Below is a small trained network, with its code and all its weights. Each question gives an input and a target symbol and asks what happens when units are switched off, that is, made to give their printed mean instead of their output.

import numpy as np


def w(rows, s, z=0):
    codes = np.array(rows[::2]) - 128.0
    scale = np.full(codes.shape[1], s)
    scale[-1] = z or s
    return codes * scale


def softmax(a):
    e = np.exp(a - a.max(-1, keepdims=True))
    return e / e.sum(-1, keepdims=True)


def log_softmax(a):
    a = a - a.max(-1, keepdims=True)
    return a - np.log(np.exp(a).sum(-1, keepdims=True))


def net(x, mask):
    ids = ['βγδζηλμξπστφψω'.index(c) for c in x.split()]
    T = len(ids)
    res = E[ids] + P[:T]
    u = 0
    for l in range(2):
        r = res
        for j in range(3):
            rows = slice(4 * j, 4 * j + 4)
            q, k, v = (r @ M[l][rows].T for M in (Q, K, V))
            z = softmax(np.where(np.tri(T) > 0, q @ k.T / 4**0.5, -1e9)) @ v
            o = O[l][rows]
            res = res + np.where(mask[u + j], z, o[:, -1]) @ o[:, :-1]
        u += 3
    return log_softmax(res[-1] @ U[:, :-1].T + U[:, -1])


Q, K, V, O = {}, {}, {}, {}
E = w([
[195,87,104],'β',
[124,188,151],'γ',
[116,127,96],'δ',
[173,164,168],'ζ',
[32,181,90],'η',
[111,151,105],'λ',
[180,176,133],'μ',
[164,203,199],'ξ',
[118,166,138],'π',
[127,196,194],'σ',
[110,248,174],'τ',
[83,178,116],'φ',
[161,149,122],'ψ',
[197,75,126],'ω',
],0.013)
P = w([
[217,150,111],'0',
[147,73,163],'1',
[93,177,191],'2',
[158,176,76],'3',
[146,37,139],'4',
[77,187,189],'5',
[139,200,66],'6',
[166,10,134],'7',
[96,188,200],'8',
[169,210,85],'9',
[109,13,135],'10',
],0.014)
Q[0] = w([
[99,63,114],'0.h0',
[136,206,134],'0.h0',
[172,112,246],'0.h0',
[81,118,36],'0.h0',
[133,144,70],'0.h1',
[169,137,172],'0.h1',
[94,124,27],'0.h1',
[145,59,117],'0.h1',
[111,239,151],'0.h2',
[154,53,132],'0.h2',
[83,144,107],'0.h2',
[143,113,167],'0.h2',
],0.012)
K[0] = w([
[73,96,126],'0.h0',
[125,174,113],'0.h0',
[235,92,146],'0.h0',
[4,126,97],'0.h0',
[69,110,168],'0.h1',
[172,179,150],'0.h1',
[28,98,156],'0.h1',
[112,141,151],'0.h1',
[123,90,103],'0.h2',
[164,157,68],'0.h2',
[156,111,185],'0.h2',
[73,198,180],'0.h2',
],0.012)
V[0] = w([
[73,129,139],'0.h0',
[95,122,142],'0.h0',
[71,246,159],'0.h0',
[194,157,111],'0.h0',
[116,40,156],'0.h1',
[103,129,125],'0.h1',
[158,113,70],'0.h1',
[86,151,76],'0.h1',
[143,123,97],'0.h2',
[166,126,150],'0.h2',
[206,153,91],'0.h2',
[79,158,95],'0.h2',
],0.011)
O[0] = w([
[128,107,94,46],'0.h0',
[141,206,142,76],'0.h0',
[198,115,254,165],'0.h0',
[106,79,164,254],'0.h0',
[108,220,127,8],'0.h1',
[222,112,183,89],'0.h1',
[147,121,91,124],'0.h1',
[117,86,106,66],'0.h1',
[136,97,58,118],'0.h2',
[186,224,181,187],'0.h2',
[140,131,136,213],'0.h2',
[33,173,140,72],'0.h2',
],0.0055,0.0063)
Q[1] = w([
[59,174,98],'1.h0',
[230,117,136],'1.h0',
[163,185,187],'1.h0',
[219,142,176],'1.h0',
[29,54,186],'1.h1',
[96,33,135],'1.h1',
[122,173,134],'1.h1',
[180,147,17],'1.h1',
[106,156,101],'1.h2',
[197,195,80],'1.h2',
[85,254,121],'1.h2',
[117,75,102],'1.h2',
],0.0095)
K[1] = w([
[55,188,169],'1.h0',
[119,91,134],'1.h0',
[134,130,163],'1.h0',
[142,101,53],'1.h0',
[200,184,117],'1.h1',
[121,176,172],'1.h1',
[127,40,136],'1.h1',
[48,108,116],'1.h1',
[34,154,174],'1.h2',
[62,248,90],'1.h2',
[115,163,173],'1.h2',
[107,148,121],'1.h2',
],0.012)
V[1] = w([
[40,186,136],'1.h0',
[97,88,123],'1.h0',
[126,223,254],'1.h0',
[59,253,100],'1.h0',
[167,48,81],'1.h1',
[125,101,35],'1.h1',
[150,49,103],'1.h1',
[118,42,140],'1.h1',
[129,17,103],'1.h2',
[136,95,105],'1.h2',
[223,96,136],'1.h2',
[126,14,149],'1.h2',
],0.0088)
O[1] = w([
[152,134,89,23],'1.h0',
[96,112,133,100],'1.h0',
[174,143,172,195],'1.h0',
[229,102,133,2],'1.h0',
[118,156,2,126],'1.h1',
[123,90,111,32],'1.h1',
[124,111,67,126],'1.h1',
[69,114,72,122],'1.h1',
[12,124,134,106],'1.h2',
[114,126,129,115],'1.h2',
[119,154,113,236],'1.h2',
[32,169,152,145],'1.h2',
],0.0068,0.0085)
U = w([
[59,179,111,125],'β',
[154,65,158,121],'γ',
[159,132,37,201],'δ',
[180,103,128,88],'ζ',
[150,129,124,254],'η',
[169,113,115,48],'λ',
[174,110,136,70],'μ',
[171,121,173,19],'ξ',
[160,145,124,23],'π',
[255,144,109,164],'σ',
[105,202,178,70],'τ',
[142,124,136,127],'φ',
[129,101,130,91],'ψ',
[53,85,134,246],'ω',
],0.0078,0.004)

Each question gives the input, a string of symbols that net reads in full, and the target symbol t.
The units are the heads (4 rows each of Q, K, V and O). Each row of codes is followed by its name. A weight is (code - 128) times the scale printed after its matrix; where a second scale follows, it is the last column's (O and U).
mask holds one flag per head, layer by layer. A switched-off head (its flag False) gives its mean, the last column of its rows in O, instead of its output. The means were averaged over made-up inputs and are rounded, as every weight is.
A unit's drop is (log p(t) with every unit on - log p(t) with that unit switched off) / (log p(t) with every unit on - log p(t) with every unit switched off).
The circuit of an input: a set's keep is (log p(t) with only the set's units on - log p(t) with every unit switched off) / (log p(t) with every unit on - log p(t) with every unit switched off). Starting from all 6 units, units are removed one at a time, each time the one whose removal leaves the highest keep (on an exact tie, the one counted first), for as long as the keep stays at least 0.8.
circuit, biggest first: the units of the circuit, biggest drop first
most important unit: the unit with the biggest drop
heads that matter: for each layer, one digit per head in row order, 1 if its drop is at least 0.15 and else 0, layers parted by /
drop of u: that unit's drop, to one decimal
input ξ ξ ζ ξ ω ξ ξ ω ξ μ, target δ: most important unit : 1.h1
input ξ ω π ζ ξ μ μ μ, target ω: heads that matter : 000 / 101
input ω ζ ζ ξ ξ σ, target σ: circuit, biggest first : [1.h0 0.h1 1.h2 0.h0]
input τ ω τ σ ξ σ π σ ω τ ω, target ω: heads that matter : 010 / 001
input π ξ μ ξ μ ξ η ξ β π, target σ: heads that matter : 000 / 001
input ω ξ σ σ ω ω β, target δ: circuit, biggest first : [1.h1 1.h0 0.h0 0.h2]
input ξ ξ μ μ ω ξ ω ξ, target ω: heads that matter : 000 / 101
input ξ π ζ η ω ζ η, target δ: circuit, biggest first : [1.h1 0.h2 1.h2]
input ω ω φ, target σ: circuit, biggest first : [0.h1 1.h0 1.h2]
input ω γ ξ ξ ξ ξ ξ γ ξ, target σ: circuit, biggest first : [1.h0 1.h2 0.h0 0.h1]
input η γ γ ψ ξ ω ψ, target σ: circuit, biggest first : [1.h2 1.h0]
input σ ξ ξ π ξ ξ η, target σ: heads that matter : 000 / 101
input λ ω ω σ μ ζ ξ ξ η λ, target σ: heads that matter : 010 / 001
input ω τ μ π ξ π ψ ω π τ, target δ: circuit, biggest first : [1.h1]
input δ ξ ω ξ ω μ ψ, target δ: heads that matter : 000 / 110
input ξ μ μ γ ξ ξ ξ ξ μ η, target σ: heads that matter : 000 / 001
input ξ ξ ξ η ω η δ, target δ: drop of 0.h0 : 0.9
input ω λ ξ ω ζ π ω ω σ, target σ: drop of 0.h0 : 0.6
input η τ η ξ μ ζ ω μ, target ω: drop of 1.h0 : 0.2
